In the rows, 128 means zero.
Here are made-up objects, facts about them, and rows of numbers that follow some of those facts. Name the object behind each unnamed row.

Some rows with their names:
[ 89 135 117 111 126 135 136 124 132 115 137 143 145 128 138 134 120  92
  63 122 136 108 161  92 118 126 116 114 132 137]: q_785
[ 97 128 148 107 128 132 123 126 128 130 124 143 124 138 144 116 131 135
 125 130 141 107 100 143 111 147 126 120 128 137]: q_936
[172 102 118 119 105 126 146 131 112 129 127 111 115 121 133 148 134 136
 123 149 146 162 143 153 122 168 133 178 135 132]: q_480
[ 99 140 142 121 126 147 143 127 144 128 117 140 131 120 146 135 128 121
 117 130 138 114 168 108 188 147 113 113 134 128]: q_27
[161 123 112 133  98 110 152 139 134 106 196 125 119 128 134 138 115 108
  71 154 120 183 122 155 209  73 143 153 141 130]: q_55
[162 114 110 123 105 128 150 134 108 131 133 117 128 121 128 122 143 133
 162 131 130 175 110 171 115 103 109 122 137 110]: q_286
[126 109 134 125 129 128 119 124 135 133 135 149 122 126 125 111 106 125
 115 136 146 111 125 114 115 134 124 133 123 130]: q_264
[108 124 139 117 140 142 129 125 118 134 123 142 125 132 138 121 150 139
 141 140 136 118 132 126 114 105 110 112 125 132]: q_575
[113 121 143 119 126 137 129 126 140 137 126 151 111 127 131 122 125 125
 123 138 145 111 121 112 148 146 123 122 129 124]: q_167
[126 126 129 124 133 132 133 123 126 132 122 147 126 129 132 115 128 139
 138 141 144 104 122 128 125 116 117  93 122 126]: q_751
[145 109 120 115  94 133 144 132 121 130 121 130 109 128 127 137 129 116
 137 132 138 167 114 153 154 129 120 139 143 115]: q_262
[113 128 138 118 123 135 125 123 143 132 131 162 105 138 143 104 106 119
 167 129 148 144 130 121 123 114 116 132 128 119]: q_72
[108 146 126 131 128 136 132 128 141 110 152 153 132 131 137 135 139 104
 122 139 125 104 151 118 111 158 114 106 134 133]: q_720
[153 101  85 111 105 123 164 138 101 136 104 116 146 126 123 129 131 140
 121 113 147 139 105 162  79  80  98 124 141 111]: q_337
[126 129 127 117  95 124 167 137 125 108 169 121 117 129 154 158 131 109
  53 152 129 182 137 171 235 112 141 136 142 139]: q_861
[119 148 116 128 129 144 149 126 142 117 147 146 135 121 140 130 117 120
 117 128 133 112 167 111 188 127 115  83 130 116]: q_766
[156 127 101 126  95 134 163 130 128 115 139 123 132 122 137 147 126 114
 130 125 137 154 156 155 172 124 114 110 141 111]: q_591
[108 125 139 117 127 132 128 130 140 135 126 150 114 127 135 121 113 122
 121 129 141 107 118 108 141 139 124 125 131 124]: q_699
[144  95  96 107 100 116 143 136 103 129 117 120 140 133 112 123 118 100
  81 115 142 160 112 113  52  50 103 168 143 118]: q_359

Facts:
q_26 θ q_20; q_26 θ q_496; q_26 θ q_461
q_26 θ q_270; q_26 θ q_906; q_26 θ q_660
q_26 θ q_61; q_26 θ q_424; q_26 θ q_717
q_706 θ q_168; q_706 θ q_942; q_706 θ q_850
q_706 θ q_984; q_706 θ q_48; q_706 θ q_936
q_667 θ q_270; q_667 θ q_542; q_667 θ q_203
q_667 θ q_122; q_667 θ q_337; q_667 θ q_686
q_667 θ q_621; q_667 θ q_328; q_667 θ q_751
q_154 θ q_416; q_154 θ q_110; q_154 θ q_832
q_154 θ q_615; q_154 θ q_850; q_154 θ q_742
q_154 θ q_781; q_154 θ q_621; q_55 θ q_480
q_55 θ q_219; q_55 θ q_660; q_55 θ q_76
q_55 θ q_234; q_900 θ q_535; q_900 θ q_193
q_900 θ q_264; q_900 θ q_234; q_983 θ q_989
q_983 θ q_850; q_983 θ q_619; q_816 θ q_416
q_816 θ q_807; q_816 θ q_234; q_82 θ q_713
q_82 θ q_49; q_82 θ q_233; q_82 θ q_725
q_82 θ q_234; q_82 θ q_359; q_163 θ q_244
q_163 θ q_271; q_163 θ q_742; q_163 θ q_908
q_163 θ q_479; q_163 θ q_339; q_861 θ q_604
q_861 θ q_220; q_861 θ q_919; q_861 θ q_399
q_861 θ q_742; q_861 θ q_208; q_861 θ q_48
q_301 θ q_496; q_301 θ q_183; q_301 θ q_883
q_132 θ q_966; q_132 θ q_278; q_132 θ q_48
q_785 θ q_589; q_785 θ q_604; q_785 θ q_49
q_785 θ q_277; q_785 θ q_832; q_785 θ q_872
q_785 θ q_358; q_785 θ q_717; q_495 θ q_193
q_495 θ q_205; q_495 θ q_138; q_495 θ q_733
q_495 θ q_195; q_36 θ q_366; q_36 θ q_480
q_36 θ q_461; q_36 θ q_417; q_36 θ q_247
q_36 θ q_379; q_720 θ q_432; q_720 θ q_822
q_720 θ q_470; q_720 θ q_399; q_720 θ q_906
q_681 θ q_829; q_681 θ q_919; q_681 θ q_690
q_681 θ q_219; q_681 θ q_723; q_681 θ q_660
q_681 θ q_61; q_681 θ q_48; q_421 θ q_110
q_421 θ q_942; q_421 θ q_399; q_421 θ q_277
q_421 θ q_732; q_421 θ q_491; q_27 θ q_966
q_27 θ q_125; q_27 θ q_322; q_27 θ q_598
q_63 θ q_829; q_63 θ q_461; q_63 θ q_871
q_63 θ q_687; q_63 θ q_205; q_63 θ q_396
q_63 θ q_61; q_309 θ q_965; q_309 θ q_110
q_309 θ q_575; q_309 θ q_942; q_309 θ q_270
q_309 θ q_183; q_309 θ q_779; q_309 θ q_339
q_213 θ q_532; q_213 θ q_818; q_213 θ q_470
q_213 θ q_554; q_213 θ q_397; q_213 θ q_233
q_591 θ q_829; q_591 θ q_372; q_591 θ q_286
q_591 θ q_337; q_970 θ q_397; q_970 θ q_723
q_970 θ q_738; q_970 θ q_701; q_970 θ q_417
q_970 θ q_686; q_970 θ q_619; q_442 θ q_860
q_442 θ q_989; q_442 θ q_211; q_442 θ q_959
q_442 θ q_619; q_442 θ q_155; q_225 θ q_432
q_225 θ q_687; q_225 θ q_700; q_225 θ q_138
q_225 θ q_619; q_766 θ q_532; q_766 θ q_829
q_766 θ q_738; q_766 θ q_286; q_766 θ q_581
q_766 θ q_138; q_766 θ q_337; q_766 θ q_339
q_766 θ q_137; q_766 θ q_598; q_927 θ q_589
q_927 θ q_470; q_927 θ q_575; q_927 θ q_620
q_927 θ q_757; q_927 θ q_701; q_927 θ q_747
q_927 θ q_66; q_927 θ q_598; q_476 θ q_20
q_476 θ q_671; q_476 θ q_183; q_476 θ q_203
q_476 θ q_813; q_476 θ q_619; q_476 θ q_195
q_476 θ q_137; q_617 θ q_818; q_617 θ q_510
q_617 θ q_81; q_617 θ q_417; q_617 θ q_945
q_351 χ q_871; q_351 χ q_397; q_351 χ q_732
q_619 χ q_271; q_619 χ q_379; q_424 χ q_706
q_424 χ q_779; q_424 χ q_72; q_328 χ q_27
q_328 χ q_875; q_208 χ q_701; q_208 χ q_927
q_16 χ q_860; q_16 χ q_832; q_16 χ q_742
q_16 χ q_781; q_16 χ q_927; q_480 χ q_193
q_480 χ q_807; q_480 χ q_233; q_480 χ q_701
q_125 χ q_816; q_125 χ q_706; q_926 χ q_20
q_926 χ q_717; q_491 χ q_720; q_147 χ q_706
q_147 χ q_253; q_147 χ q_567; q_154 χ q_510
q_154 χ q_733; q_55 χ q_506; q_908 χ q_220
q_908 χ q_723; q_908 χ q_748; q_908 χ q_875
q_822 χ q_589; q_822 χ q_906; q_822 χ q_733
q_822 χ q_476; q_738 χ q_966; q_738 χ q_816
q_738 χ q_416; q_738 χ q_615; q_738 χ q_379
q_725 χ q_871; q_725 χ q_82; q_725 χ q_785
q_725 χ q_927; q_137 χ q_461; q_137 χ q_717
q_168 χ q_813; q_168 χ q_247; q_604 χ q_554
q_286 χ q_942; q_286 χ q_813; q_919 χ q_155
q_366 χ q_528; q_366 χ q_510; q_366 χ q_506
q_66 χ q_829; q_66 χ q_807; q_66 χ q_860
q_66 χ q_941; q_66 χ q_983; q_66 χ q_155
q_396 χ q_395; q_396 χ q_476; q_396 χ q_813
q_396 χ q_155; q_496 χ q_82; q_496 χ q_667
q_496 χ q_567; q_496 χ q_945; q_700 χ q_860
q_700 χ q_63; q_700 χ q_195; q_686 χ q_941
q_686 χ q_460; q_277 χ q_193; q_277 χ q_27
q_277 χ q_167; q_277 χ q_61; q_163 χ q_781
q_861 χ q_474; q_77 χ q_704; q_77 χ q_598
q_337 χ q_785; q_337 χ q_872; q_883 χ q_554
q_262 χ q_81; q_110 χ q_989; q_110 χ q_50
q_110 χ q_229; q_359 χ q_50; q_359 χ q_872
q_359 χ q_379; q_417 χ q_211; q_417 χ q_474
q_417 χ q_506; q_76 χ q_270; q_76 χ q_671
q_76 χ q_122; q_76 χ q_875; q_679 χ q_461
q_679 χ q_244; q_679 χ q_748; q_620 χ q_542
q_620 χ q_476; q_620 χ q_872; q_322 χ q_193
q_322 χ q_945; q_322 χ q_474; q_143 χ q_416
q_143 χ q_587; q_143 χ q_433; q_143 χ q_155
q_687 χ q_155; q_278 χ q_598; q_495 χ q_183
q_681 χ q_432; q_309 χ q_72; q_591 χ q_244
q_591 χ q_581; q_591 χ q_492; q_591 χ q_339
q_744 χ q_36; q_744 χ q_567; q_744 χ q_479
q_372 χ q_871; q_372 χ q_395; q_372 χ q_720
q_372 χ q_598; q_372 χ q_717; q_203 χ q_494
q_203 χ q_399; q_203 χ q_122; q_225 χ q_535
q_241 χ q_699; q_241 χ q_132

Which object is each row?
No name comes twice in this set of rows, the named rows included.
[149 130 101 119  91 126 153 130 134 109 150 114 137 124 145 146 118 103
 114 123 130 162 151 159 147 141 129 133 143 127] => q_681
[130 145 124 127 126 131 132 126 150 118 152 139 125 122 140 124 107 109
 105 131 136 111 161 101 125 133 125 136 132 127] => q_36
[144 103 113 109  93 135 155 131 115 132 101 123 113 121 132 153 125 121
 119 135 155 150 137 142 152 171 120 150 142 121] => q_16
[132  98 115 108 103 127 143 130  98 125 130 126 128 145 132 128 138 124
 125 130 143 165 100 174 101  94 114 123 138 131] => q_110
[ 99 145 122 117 129 150 148 126 135 119 107 143 133 120 144 153 134 108
  96 131 142 101 202  94 175 151 105 106 134 129] => q_927
[153 101 116 146 103 130 152 138 119 119 165 140 125 122 114 144 158 117
 198 147 123 140  97 211  70 183 105 108 147 113] => q_372
[103 113 137 110 131 134 133 118 119 128 120 142 126 135 136 129 127 130
 107 135 152 104 127 128 122 149 123 109 126 142] => q_781
[176 117 174 117 116 149  96 110 133 135 109 124 129 142 127 119 138 143
 172 132  99 101 135  45 193  83 119  96 131 137] => q_554
[160 117 114 122  94 122 143 120 121 120 154 136 117 149 154 118 118 120
 187 130 146 211 147 184  75  94 119 155 131 118] => q_424
[136 133 103 120  90 136 164 124 121 101 142 142 120 140 148 136 116  97
 133 128 142 197 162 165 163  89 117 101 137 114] => q_309
[140 105 122 135  96 132 144 138 124 119 152 149 105 129 116 140 139 104
 173 150 129 144  88 177 108 164 116 123 153 117] => q_77
[136 107 135 115 108 131 168 140 117 136 132 119 103 126 145 152 154 146
 119 162 138 178 137 180 233 123 124 142 141 127] => q_322
[139  95 122 117  97 133 153 129 110 129 117 126 125 129 135 148 130 129
 144 138 147 158 112 168 162 137 117 124 138 124] => q_908
[167 123  90 126  92 125 156 127 132 110 140 127 124 120 133 140 112 112
 113 126 143 159 141 144 152 120 127 123 138 111] => q_495
[201  97 140 110  77 134 128 113 114 126 115 105 132 143 129 132 125 144
 167 120 111 139  89 118 184  94 131  96 141 132] => q_883

The same objects again, as new rows of numbers:
Some objects and their rows:
[143 124 135  93 142 126 138 139 125 131 155 143 139 115]: q_589
[136 124 122 101 139 121 151 125 121 139 140 136 135 111]: q_358
[135 137 122 108 125 121 150  98 140 126 137 129 133 111]: q_219
[121 147 139  78 112 133 141 106 149 112 133 137 127 128]: q_871
[121 119 137 151 162 146 122 133 110 131 103  92 133 102]: q_277
[171 135 119 230 135 144 129 149  89 160  61 168 146 149]: q_125
[112 194 119 136  81 170 158 175 111 167 192  84 144 124]: q_155
[137 134 138  98 127 124 122 121 140 139 134 135 129 126]: q_432
[131 136 124 115 130 112 134 110 154 128 152 130 114 133]: q_733
[139 137 132  86 136 133 140 128 154 135 132 131 144 118]: q_270
[118 108 116 121 130 125 140 116 132 139 138 140 122 142]: q_70
[154 131 132  88 133 143 147 114 138 144 141 137 134 105]: q_48
[131 107 126 107 103 104 139 149 146  99 112 131 133 146]: q_766
[143  98 129 111 109 131 143 135 127 122 117 135 122 130]: q_132
[142 122 134  92 141 134 143 144 141 138 141 141 143 124]: q_575
[131 100 118 137 170 105 146 109 152 136 146  65  84 181]: q_474
[155 121 111 152 155  92 127 114 152 124 184  82  64 182]: q_506
[119 134 126  90 126 124 125 123 154 135 127 130 135 123]: q_671
[124 141 113 105 122 130 133 124 124 121 141 150 107 160]: q_704

Name these rows:
No name comes twice in this set of rows, the named rows included.
[108 128 118 106 146 120 154 115 124 141 143 115 143 111] => q_807
[110 135 147 155 120 145 108 128 128 128 102 102 138 129] => q_700
[139 133 104 241 140 134 136 141  82 168  43 161 123 149] => q_147
[117 148 140 167 123 164 144 172  99 129 135  88 177 133] => q_66
[144 149 149 197 163  95  96 117 127 114 156  37  88 171] => q_417
[124 125 114 203 138 136 127 133 104 148  82 138 122 155] => q_744
[122 115 144 109 146 109 149 119 126 145 123 116 140 157] => q_945
[128 140 134 182 148 137 126 127 120 139  75 111 135 121] => q_496
[108 123 136 152 145 146 108 140 136 124  86 105 149 124] => q_328
[142 172 131  69 128 139 128 130 113  99 145 147 115 125] => q_717
[134 194 116 189  92 181 166 167  89 129 166  70 160 106] => q_919
[113 107 165 191 139 130 106 117 156 121 149 137 140  99] => q_337
[128 123 132 108 132 121 130 127 164 135 152 141 131 116] => q_542
[128  98 170 199 128 124 101 133 124 115 165 151 135 105] => q_620

